Below is a small trained network, with its code and all its weights. Each question gives an input and a class and asks what happens when units are switched off, that is, made to give their printed mean instead of their output.

import numpy as np


def w(rows, s, z=0):
    codes = np.array(rows[::2]) - 128.0
    scale = np.full(codes.shape[1], s)
    scale[-1] = z or s
    return codes * scale


def f(y):
    return y / 2 * (1 + np.tanh(0.7978845608 * (y + 0.044715 * y**3)))


def log_softmax(a):
    a = a - a.max(-1, keepdims=True)
    return a - np.log(np.exp(a).sum(-1, keepdims=True))


def net(x, mask):
    res = np.array(x, float).reshape(1, 6) / 4 @ E
    y = f(res @ A[0][:, :-1].T + A[0][:, -1])
    res = res + np.where(mask, y, B[0][:, -1]) @ B[0][:, :-1]
    return log_softmax(res[-1] @ U[:, :-1].T + U[:, -1])


A, B = {}, {}
E = w([
[144,9,149],'x0',
[127,130,129],'x1',
[255,137,61],'x2',
[129,127,127],'x3',
[98,89,11],'x4',
[129,128,128],'x5',
],0.0075)
A[0] = w([
[128,151,129,79],'n0',
[198,132,109,71],'n1',
[172,137,100,84],'n2',
[51,93,32,50],'n3',
[58,118,146,46],'n4',
[99,234,103,56],'n5',
[85,111,37,77],'n6',
[216,163,74,85],'n7',
[2,134,129,71],'n8',
[95,111,48,84],'n9',
[144,88,147,69],'n10',
[109,209,94,89],'n11',
[209,137,105,56],'n12',
[168,153,191,71],'n13',
[56,121,146,72],'n14',
[171,159,215,96],'n15',
[35,131,145,79],'n16',
[73,134,11,112],'n17',
[76,226,49,110],'n18',
[182,177,212,101],'n19',
[87,121,33,100],'n20',
[124,151,115,27],'n21',
[55,122,146,88],'n22',
[204,134,107,69],'n23',
[204,134,107,73],'n24',
[105,222,97,46],'n25',
[125,223,66,145],'n26',
[119,127,104,186],'n27',
[133,163,138,25],'n28',
[151,3,124,89],'n29',
[120,133,105,255],'n30',
],0.0098,0.0063)
B[0] = w([
[145,116,133,110],'n0',
[160,146,85,154],'n1',
[147,144,108,140],'n2',
[159,146,196,179],'n3',
[204,145,78,139],'n4',
[186,33,128,170],'n5',
[178,162,178,174],'n6',
[103,172,78,206],'n7',
[141,163,59,198],'n8',
[160,155,172,165],'n9',
[159,92,125,118],'n10',
[146,78,126,161],'n11',
[159,156,78,161],'n12',
[145,142,158,148],'n13',
[175,150,80,150],'n14',
[167,154,182,186],'n15',
[155,163,66,174],'n16',
[147,172,193,216],'n17',
[117,79,123,208],'n18',
[143,164,187,198],'n19',
[152,163,173,187],'n20',
[188,104,130,99],'n21',
[155,154,80,158],'n22',
[155,153,80,161],'n23',
[156,154,77,163],'n24',
[187,56,126,154],'n25',
[88,71,124,217],'n26',
[99,145,131,180],'n27',
[171,102,144,104],'n28',
[129,4,116,213],'n29',
[52,161,122,254],'n30',
],0.031,0.0051)
U = w([
[138,198,88,93],'0',
[99,148,182,246],'1',
[151,180,254,78],'2',
[133,48,168,90],'3',
],0.0055,0.011)

Each question gives the input, the list of numbers given to net, and the class t.
The units are the neurons (one row each of A and B). Each row of codes is followed by its name. A weight is (code - 128) times the scale printed after its matrix; where a second scale follows, it is the last column's (A, B and U).
mask holds one flag per neuron, in row order. A switched-off neuron (its flag False) gives its mean, the last column of its row in B, instead of its output. The means were averaged over made-up inputs and are rounded, as every weight is.
A unit's drop is (log p(t) with every unit on - log p(t) with that unit switched off) / (log p(t) with every unit on - log p(t) with every unit switched off).
The circuit of an input: a set's keep is (log p(t) with only the set's units on - log p(t) with every unit switched off) / (log p(t) with every unit on - log p(t) with every unit switched off). Starting from the 12 units with the biggest drops (on a tie, the unit counted first), units are removed one at a time, each time the one whose removal leaves the highest keep (on an exact tie, the one counted first), for as long as the keep stays at least 0.8.
circuit, biggest first: the units of the circuit, biggest drop first
most important unit: the unit with the biggest drop
top k neurons: the k neurons with the biggest drops, biggest first
drop of u: that unit's drop, to one decimal
input [-7,2,-7,-2,-1,-6], class 0: circuit, biggest first -> [n8]
input [-2,0,-6,1,7,1], class 2: circuit, biggest first -> [n3 n17]
input [7,3,0,-5,-5,-2], class 3: top 2 neurons -> [n29 n17]
input [4,5,-2,1,-7,0], class 2: circuit, biggest first -> [n15 n19]
input [-3,5,-6,4,3,-4], class 0: circuit, biggest first -> [n8 n16]
input [0,4,-7,-6,8,2], class 2: top 4 neurons -> [n3 n17 n6 n20]
input [8,-7,-2,1,-7,-3], class 3: top 2 neurons -> [n29 n17]
input [0,5,5,-1,-7,1], class 2: top 2 neurons -> [n19 n15]
input [-8,4,-7,6,3,-7], class 3: top 3 neurons -> [n5 n18 n25]
input [-6,-6,-6,7,1,8], class 0: top 3 neurons -> [n8 n16 n29]
input [6,3,-7,-4,3,1], class 0: drop of n30 -> 0.0
input [-1,-6,7,-5,8,-5], class 2: drop of n8 -> 0.1
input [8,6,3,-1,2,-4], class 3: drop of n29 -> 0.7
input [7,6,0,2,7,-6], class 2: most important unit -> n3
